Below is a small trained network, with its code and all its weights. Each question gives an input and a class and asks what happens when units are switched off, that is, made to give their printed mean instead of their output.

import numpy as np


def w(rows, s, z=0):
    codes = np.array(rows[::2]) - 128.0
    scale = np.full(codes.shape[1], s)
    scale[-1] = z or s
    return codes * scale


def norm(h):
    return h / np.sqrt((h * h).mean(-1, keepdims=True) + 1e-5)


def f(y):
    return np.maximum(y, 0)


def log_softmax(a):
    a = a - a.max(-1, keepdims=True)
    return a - np.log(np.exp(a).sum(-1, keepdims=True))


def net(x, mask):
    res = np.array(x, float).reshape(1, 2) / 4 @ E
    u = 0
    for l in range(3):
        y = f(norm(res) @ A[l][:, :-1].T + A[l][:, -1])
        res = res + np.where(mask[u : u + 11], y, B[l][:, -1]) @ B[l][:, :-1]
        u += 11
    return log_softmax(norm(res)[-1] @ U[:, :-1].T + U[:, -1])


A, B = {}, {}
E = w([
[215,7,149,63,130],'x0',
[66,122,108,3,145],'x1',
],0.0063)
A[0] = w([
[107,189,201,74,108,7],'0.n1',
[72,78,162,26,190,104],'0.n2',
[29,241,137,94,2,16],'0.n3',
[135,107,208,112,75,63],'0.n4',
[155,167,20,184,66,202],'0.n5',
[6,209,92,247,152,223],'0.n6',
[152,169,203,199,156,190],'0.n7',
[117,39,69,187,217,238],'0.n8',
[199,182,255,141,77,212],'0.n9',
[155,19,109,128,212,204],'0.n10',
[178,117,123,109,161,155],'0.n11',
],0.0077,0.0012)
B[0] = w([
[183,66,48,137,125,150],'0.n1',
[99,116,1,116,77,208],'0.n2',
[149,71,40,81,136,207],'0.n3',
[127,37,172,253,102,149],'0.n4',
[84,107,162,38,219,179],'0.n5',
[81,56,68,114,93,254],'0.n6',
[114,76,213,147,216,187],'0.n7',
[148,117,96,155,129,161],'0.n8',
[194,125,103,137,134,176],'0.n9',
[167,221,181,183,89,199],'0.n10',
[185,179,169,102,140,160],'0.n11',
],0.0064,0.0086)
A[1] = w([
[123,81,118,55,133,205],'1.n1',
[62,56,107,8,174,155],'1.n2',
[90,78,76,133,106,168],'1.n3',
[132,188,254,171,89,118],'1.n4',
[155,18,125,158,27,75],'1.n5',
[160,234,157,159,181,104],'1.n6',
[103,110,106,179,145,148],'1.n7',
[150,75,246,154,123,247],'1.n8',
[88,123,152,207,224,138],'1.n9',
[80,213,86,107,99,177],'1.n10',
[31,65,181,127,85,111],'1.n11',
],0.0083,0.0016)
B[1] = w([
[164,219,179,141,166,203],'1.n1',
[171,100,142,185,133,255],'1.n2',
[169,138,177,188,111,219],'1.n3',
[224,96,92,163,102,160],'1.n4',
[36,203,89,85,182,209],'1.n5',
[233,106,143,122,63,144],'1.n6',
[169,223,158,77,211,166],'1.n7',
[90,126,41,145,1,195],'1.n8',
[89,110,149,100,186,184],'1.n9',
[114,145,172,85,74,162],'1.n10',
[183,118,247,86,107,162],'1.n11',
],0.0067,0.008)
A[2] = w([
[144,118,83,183,69,247],'2.n1',
[226,164,179,220,83,46],'2.n2',
[120,117,55,71,143,38],'2.n3',
[129,66,110,144,155,144],'2.n4',
[123,128,183,170,243,106],'2.n5',
[145,91,58,45,146,156],'2.n6',
[147,254,192,39,109,112],'2.n7',
[121,162,85,71,15,126],'2.n8',
[115,158,164,112,82,86],'2.n9',
[72,120,239,144,211,229],'2.n10',
[167,68,103,117,152,103],'2.n11',
],0.0096,0.0015)
B[2] = w([
[39,37,126,115,108,226],'2.n1',
[131,162,197,190,49,206],'2.n2',
[3,129,107,159,33,206],'2.n3',
[196,206,117,92,107,187],'2.n4',
[120,54,99,68,178,221],'2.n5',
[88,163,160,142,136,229],'2.n6',
[107,246,189,98,174,187],'2.n7',
[234,133,194,131,219,254],'2.n8',
[85,142,71,71,91,140],'2.n9',
[116,36,166,172,201,224],'2.n10',
[158,141,164,129,103,184],'2.n11',
],0.0064,0.0074)
U = w([
[150,31,169,121,251,191],'0',
[224,94,183,213,31,166],'1',
[32,131,44,94,68,188],'2',
[169,245,202,70,176,189],'3',
[181,144,73,109,142,3],'4',
],0.012,0.0051)

Each question gives the input, the list of numbers given to net, and the class t.
The units are the neurons (one row each of A and B). Each row of codes is followed by its name. A weight is (code - 128) times the scale printed after its matrix; where a second scale follows, it is the last column's (A, B and U).
mask holds one flag per neuron, layer by layer. A switched-off neuron (its flag False) gives its mean, the last column of its row in B, instead of its output. The means were averaged over made-up inputs and are rounded, as every weight is.
A unit's drop is (log p(t) with every unit on - log p(t) with that unit switched off) / (log p(t) with every unit on - log p(t) with every unit switched off).
The circuit of an input: a set's keep is (log p(t) with only the set's units on - log p(t) with every unit switched off) / (log p(t) with every unit on - log p(t) with every unit switched off). Starting from the 12 units with the biggest drops (on a tie, the unit counted first), units are removed one at a time, each time the one whose removal leaves the highest keep (on an exact tie, the one counted first), for as long as the keep stays at least 0.8.
circuit, biggest first: the units of the circuit, biggest drop first
unit that matters most: the unit with the biggest drop
k most important neurons: the k neurons with the biggest drops, biggest first
top k neurons in layer l: the k neurons of layer l with the biggest drops, biggest first
drop of u: that unit's drop, to one decimal
input [0,5], class 2: circuit, biggest first	2.n3
input [5,0], class 1: 2 most important neurons	0.n6; 0.n10
input [8,0], class 1: 4 most important neurons	0.n10; 0.n6; 0.n3; 0.n4
input [-3,1], class 2: top 2 neurons in layer 0	0.n3; 0.n6
input [7,2], class 3: 2 most important neurons	1.n5; 2.n8
input [-7,1], class 2: 3 most important neurons	0.n3; 0.n6; 2.n8
input [3,0], class 1: top 2 neurons in layer 0	0.n10; 0.n6
input [-1,5], class 2: 2 most important neurons	0.n2; 2.n3
input [2,2], class 3: 2 most important neurons	0.n2; 2.n8
input [0,-6], class 0: top 2 neurons in layer 0	0.n10; 0.n7
input [-6,1], class 2: drop of 2.n8	0.3
input [3,3], class 3: drop of 0.n2	0.0
input [-2,1], class 2: drop of 0.n3	1.6
input [0,1], class 2: unit that matters most	0.n2
input [1,0], class 1: drop of 0.n6	1.1
